[[129 102 153 137]
 [132 121 132 123]
 [129 114 131 120]] | 120

[[137 134 145 134 132]
 [137 126 118 137 130]
 [150 139 111 144 140]] | 140

[[115 126 122 116 126]
 [122 118 120 120 113]
 [103 124 118 106 122]] | 122

[[149 124 136 150 126 140]
 [149 131 136 150 126 140]
 [119 131 136 144 126 137]] | 137

[[117 120 133 153 140 134 128]
 [105 137 125 131 131 142 146]
 [121 131 153 139 122 123 130]] | 130

[[120 140 126 128]
 [144 107 157 131]
 [121 126 127 136]] | 136
---
[[135, 134, 112, 136], [156, 116, 119, 141]] out 156
[[121, 140, 138, 131, 117, 123], [112, 154, 148, 137, 106, 118]] out 117
[116, 101, 121, 128, 100, 139] out 100
[145, 102, 101, 112, 102, 141] out 102
[152, 110, 130, 120, 136, 121] out 136
[[142, 138, 123, 103], [135, 106, 142, 140], [135, 99, 146, 135]] out 135
[[148, 138, 142, 146, 149], [149, 133, 132, 148, 142], [99, 115, 133, 109, 108]] out 149
[100, 132, 141, 136, 144] out 144
---
[128 137 136 130 128 105 156] → 130, 156

[[126 135 132 129 117 128 121]
 [127 131 132 130 110 113 128]
 [140 138 137 124 110 110 106]] → 130, 140

[ 98 128 132 128 153] → 132, 153

[134 124 152 132 126 127 132] → 132, 152

[127  99 132 124 148 129 127] → 124, 148

[143 158 127 153 125] → 127, 158

[118 115 103 103 108] → 103, 118

[114 152 133 154 135] → 133, 154

[[153 142 121 121 140 124 100]
 [102 128 108 127  99 144 145]
 [135 122 144 110 131  99 129]] → 127, 153
---
[[139 135 156 134 125 123 112]
 [138 101 141 144 130 134 111]
 [132 120 125 124 116 133 155]] result: 111

[[121 148 105 120 122 142]
 [106 133 120 102 118 146]
 [150 116 111 151 137 122]] result: 105

[141 117 115 123 135  98] result: 115

[[126 130 102 139 127 109 146]
 [125 130 106 136 132 108 141]
 [132 128 140 125 122 143 122]] result: 106

[150 115 136 141 130 129] result: 129

[[126 122 142 118]
 [121 129 140 120]
 [140 131 101 146]] result: 118
---
Input:
[[140 123 113 122 127 115 119]
 [140 127 130 100 124 128 132]]
Output: 123

Input:
[[135 153 117 111]
 [123 142 123 112]
 [137 152 119 126]]
Output: 153

Input:
[[106 142 118 105]
 [105 138 118 104]
 [105 139 118 104]]
Output: 142

Input: [137 110 100 103]
Output: 110

Input: [129 107 136 135 106 141]
Output: 107

Input:
[[157 133 156 131]
 [148 126 142 131]]
Output: 133

Input:
[[117 122 135 138 147 127 110]
 [125 147 135 144 126 124 128]
 [149 112 120 132 117 122 141]]
Output: 122

Input: [136 143 141 149 119 110 123]
Output: 143

Input: [132 107 114 131 141 114 149]
Output: 107
---
Q: array([137, 115, 139, 122,  99, 103])
A: 137
Q: array([124, 123, 105, 106])
A: 124
Q: array([158, 127, 111, 148, 151, 101])
A: 158
Q: array([150, 118, 140, 145])
A: 150
Q: array([151, 134, 127, 124])
A: 151
Q: array([121, 129, 101, 129, 120])
A: 121
---
Input: [118 103 132 125 104 121 149]
Output: 118, 149

Input: [104 120 136  99]
Output: 104, 99

Input: [129 132 137 116 103 138]
Output: 129, 138

Input:
[[120 129 133 128]
 [137 114 137 133]
 [154 119 122 133]]
Output: 120, 133

Input: [139 118 124 153 120]
Output: 139, 120

Input: [124 130 119 113 123 112 152]
Output: 124, 152

Input: [104 150 117 121 139]
Output: 104, 139
---
Input: 153  145  108  103  149  140  139
Output: 139
Input: 147  139  128  116  136  130  104
Output: 104
Input: 113  123  154  122  137  148  140
Output: 140
Input: 142  113  100  113  105  153  154
Output: 154
Input: 146  100  111  137  152  125  129
Output: 129
Input: 115  116  104  104  147
Output: 147
---
[136 139 104 130] ⇒ 139, 136
[105 121 144 112 132] ⇒ 144, 132
[145 118 138 102] ⇒ 145, 138
[101 140 126 143 122] ⇒ 143, 140
[100 136 127 104] ⇒ 136, 127
[126 127 142 157 133] ⇒ 157, 142
[140 141 130 132 101 123] ⇒ 141, 140
[122 141 110 109 136 114 154] ⇒ 154, 141
[ 99 108 141 112 122] ⇒ 141, 122
---
[120 143 148 135 104] -> 120

[[151 136 106 152 152 107 108]
 [151 150 105 150 149 106 111]
 [106 120 149 115 119 126 121]] -> 106

[102 110 126 137 138 123] -> 102

[136 124 156 124] -> 136

[122 134 102 151 130 110 103] -> 122

[[146 109 108 157]
 [113 144 140 100]] -> 113

[119 125 125 150 122 146 131] -> 119
---
[[127 134 129 137 128 135]
 [120 141 135 141 128 135]
 [123 128 132 125 131 152]]: 137

[[145 131  99 141 130]
 [142 132 133 145 136]
 [147 141 100 146 142]]: 99

[[128 152 117 126 148 130 142]
 [128 137 140 129 124 129 141]
 [127 135 140 128 131 134 119]]: 148

[[145 137 120 140 123]
 [133 154 132 134 130]
 [146 134 118 138 124]]: 120

[[136 113 145 118]
 [154 124 140 144]
 [146 118 143 132]]: 113

[[127 129 129 128 116 121 126]
 [125 130 129 130 109 118 128]
 [124 132 131 129 102 115 133]]: 116

[[123 133 129 136]
 [125 130 107 110]
 [121 132 130 134]]: 133
---
[[108 140 150 132 132 108 131]
 [143 119 134 128 140 120 103]
 [123 139 126 131 133 123 139]] | 139

[[140 119 138 134 144]
 [152 115 149 137 151]
 [101 124 128 131 135]] | 135

[[130 129 150 137]
 [117 125 150 109]
 [135 129 150 128]] | 128

[[147 141 133 115 118]
 [108 139 149 118 140]
 [142 130 140 121 123]] | 123

[[102 134 111 108 121 122]
 [123 122 138 128 118 113]
 [129 141 119 156 152 108]] | 108

[[123 121 108 115 101]
 [127  99 146 141 125]
 [133 131 129 118 141]] | 141

[[114 149 115 121]
 [139 106 138 139]
 [132 130 130 111]] | 111
---
[[139 143 113 150 115 112 151]
 [116 128 127  99 144 143 128]
 [144 143 118 135 122 112 147]] 143

[[133 136 131 138 132 120 134]
 [101 127 144 123 134 130 115]
 [153 138 118 133 129 126 145]] 138

[[128 113 112 140 131]
 [140 124 122 112 113]
 [157 107 104 119 125]] 107

[[126 131 147 155 121 121]
 [138 115 153 118 121 132]
 [117 157 131 129 130 119]] 157

[[135 127 133 117]
 [109 135 128 144]
 [154 128 122 113]] 128

[[116 125 135 117]
 [137 122 101 155]
 [110 142 136 112]] 142

[[120 124 142 120 122 121]
 [139 113 154 125 124 136]
 [119 121 103 138 148 156]] 121

[[108 128 130 119 127 130 114]
 [135 143 124 138 131 126 150]
 [117 135 140 139 115 130 111]] 135

[[137 112 127 134 132 135]
 [138 114 128 135 133 139]
 [139 130 134 137 138 153]] 130

[[133 132 112 123 124 102 109]
 [134 118 125 105 130 126 138]
 [132 132 125 115 117 114 119]] 132
---
[106 138 122 109] >> 138, 122

[149 130 126 132 102 123] >> 149, 132

[[138 116 146 111 147 153]
 [118 116 108 105 144 110]] >> 153, 147

[156 146 137 143 129 111] >> 156, 146

[128 138 133 127 150] >> 150, 138

[115 146 106 134 137] >> 146, 137

[[122 136 129 139 153 145 129]
 [120 134 116 120 144 114 132]] >> 153, 145

[[127 127 134 119 125]
 [132 130 117 150 125]
 [135 129 129 127 127]] >> 150, 135
---
156	148	148	140	149	138	140 ==> 140, 156

135	144	99	127	130	135	132 ==> 132, 135

153	127	152	112	122
136	148	111	120	119
108	148	103	101	114
==> 122, 108

99	122	156	116	146	128 ==> 128, 99

151	146	128	126 ==> 126, 151

119	135	132	153
129	104	125	126
==> 153, 129

120	133	135	135	132
147	138	133	126	136
121	132	101	120	148
==> 132, 121

154	138	109	122	149	124 ==> 124, 154

146	102	152	123 ==> 123, 146

138	156	125	112 ==> 112, 138
---
[[124 125 124 118 126 126 134]
 [126 125 125 120 126 121 138]
 [144 124 119 103 109  98 147]] gives 119

[[133 134 127 139 121]
 [138 130 129 131 128]
 [148 119 122 155 133]] gives 122

[[109 117 149 111 116 142]
 [147 120 121 133 136 137]
 [136 117 126 146 123 118]] gives 126

[[143 124 132 140 151]
 [141 147 130 104 142]
 [123 143 147 128 135]] gives 147

[[133 130 117 129]
 [156 138 102 151]
 [122 127 122 124]] gives 122

[[144 130 119 116 106 143 137]
 [122 127 130 132 136 122 125]
 [128 127 127 128 128 127 128]] gives 127
---
Input:
[[136 106 144 113 126]
 [144 101 127 129 125]
 [139 127 130 121 142]]
Output: 125

Input:
[[124 136 140 120 135 148 148]
 [139 111 127 112 145 138 142]
 [148 122 125 149 150 114 105]]
Output: 142

Input:
[[110 111 145 145 110 115 106]
 [148 143 145 145 110 145 121]
 [144 147 109 109 146 130 147]]
Output: 121

Input:
[[124 116 119 116]
 [122 113 115 109]
 [108 106 109 106]]
Output: 109

Input:
[[139 136 112 146]
 [102 130 111 120]
 [155 124 150 134]]
Output: 120

Input:
[[114 145 129  99 147 109]
 [126 144 139 143 105 118]
 [119 111 129 126 140 144]]
Output: 118

Input:
[[101 118 142 128 130 132 115]
 [132 115 133 116 132 131 146]
 [102 116 142 127 131 132 116]]
Output: 146
